Below are the code and all the weights of a small trained network. Each question names an input and a class and asks about switching units off, where a switched-off unit gives its printed mean instead of its output.

import numpy as np


def w(rows, s, z=0):
    codes = np.array(rows[::2]) - 128.0
    scale = np.full(codes.shape[1], s)
    scale[-1] = z or s
    return codes * scale


def f(y):
    return y / 2 * (1 + np.tanh(0.7978845608 * (y + 0.044715 * y**3)))


def log_softmax(a):
    a = a - a.max(-1, keepdims=True)
    return a - np.log(np.exp(a).sum(-1, keepdims=True))


def net(x, mask):
    res = np.array(x, float).reshape(1, 5) / 4 @ E
    y = f(res @ A[0][:, :-1].T + A[0][:, -1])
    res = res + np.where(mask, y, B[0][:, -1]) @ B[0][:, :-1]
    return log_softmax(res[-1] @ U[:, :-1].T + U[:, -1])


A, B = {}, {}
E = w([
[128,121,128,122,125],'x0',
[193,54,152,253,150],'x1',
[231,238,91,126,74],'x2',
[125,125,128,133,125],'x3',
[150,113,31,105,224],'x4',
],0.0074)
A[0] = w([
[110,143,249,140,47,137],'n1',
[75,81,148,127,159,19],'n2',
[62,188,126,33,115,155],'n3',
[148,135,40,118,231,151],'n4',
[145,118,16,114,229,132],'n5',
[239,198,98,145,69,59],'n6',
[2,15,200,144,193,72],'n7',
[110,150,249,152,31,166],'n8',
[207,77,158,199,136,86],'n9',
[231,201,94,138,73,5],'n10',
[34,184,91,43,103,89],'n11',
[65,191,93,24,76,185],'n12',
],0.0064,0.002)
B[0] = w([
[146,58,2,96,84,207],'n1',
[89,157,136,140,121,146],'n2',
[168,69,128,215,189,205],'n3',
[145,46,42,100,42,201],'n4',
[145,90,44,77,66,211],'n5',
[9,206,52,160,179,204],'n6',
[43,192,73,118,156,253],'n7',
[136,54,20,111,95,225],'n8',
[146,93,124,220,187,195],'n9',
[21,192,84,145,161,191],'n10',
[172,65,145,219,186,200],'n11',
[141,63,128,195,163,226],'n12',
],0.0075,0.0053)
U = w([
[42,174,100,128,158,78],'0',
[161,77,73,93,47,58],'1',
[143,121,135,127,129,254],'2',
[176,88,147,190,183,69],'3',
[136,130,131,111,120,248],'4',
[175,162,190,88,122,92],'5',
[148,169,248,74,95,58],'6',
[161,182,232,67,95,54],'7',
],0.012,0.0081)

Each question gives the input, the list of numbers given to net, and the class t.
The units are the neurons (one row each of A and B). Each row of codes is followed by its name. A weight is (code - 128) times the scale printed after its matrix; where a second scale follows, it is the last column's (A, B and U).
mask holds one flag per neuron, in row order. A switched-off neuron (its flag False) gives its mean, the last column of its row in B, instead of its output. The means were averaged over made-up inputs and are rounded, as every weight is.
A unit's drop is (log p(t) with every unit on - log p(t) with that unit switched off) / (log p(t) with every unit on - log p(t) with every unit switched off).
The circuit of an input: a set's keep is (log p(t) with only the set's units on - log p(t) with every unit switched off) / (log p(t) with every unit on - log p(t) with every unit switched off). Starting from all 12 units, units are removed one at a time, each time the one whose removal leaves the highest keep (on an exact tie, the one counted first), for as long as the keep stays at least 0.8.
units of the circuit, in order: the units of the circuit, biggest drop first
most important unit: the unit with the biggest drop
top k neurons: the k neurons with the biggest drops, biggest first
drop when u is switched off: that unit's drop, to one decimal
input [-2,1,4,2,1], class 0: units of the circuit, in order => (n6, n10)
input [-8,-8,-4,4,7], class 3: most important unit => n11
input [-5,-8,-2,0,3], class 3: units of the circuit, in order => (n11, n3)
input [4,4,-5,4,6], class 1: top 2 neurons => (n4, n5)
input [-5,0,-5,-3,-7], class 1: top 4 neurons => (n1, n8, n6, n10)
input [-6,-6,0,-1,5], class 3: top 3 neurons => (n11, n3, n12)
input [0,1,8,-4,-4], class 0: top 2 neurons => (n6, n10)
input [8,8,5,0,8], class 1: top 2 neurons => (n4, n5)
input [-4,-4,8,-3,-3], class 0: top 2 neurons => (n6, n10)
input [-4,-3,2,-8,-8], class 1: top 2 neurons => (n1, n8)
input [2,6,-5,-5,-6], class 1: top 3 neurons => (n1, n8, n6)
input [-5,-8,-7,4,8], class 1: drop when n11 is switched off => -0.1
input [-4,6,-6,-3,-2], class 0: drop when n9 is switched off => -0.1
input [-3,3,-8,-6,-3], class 0: most important unit => n7
input [-3,-5,-2,-2,-8], class 1: drop when n1 is switched off => 0.5
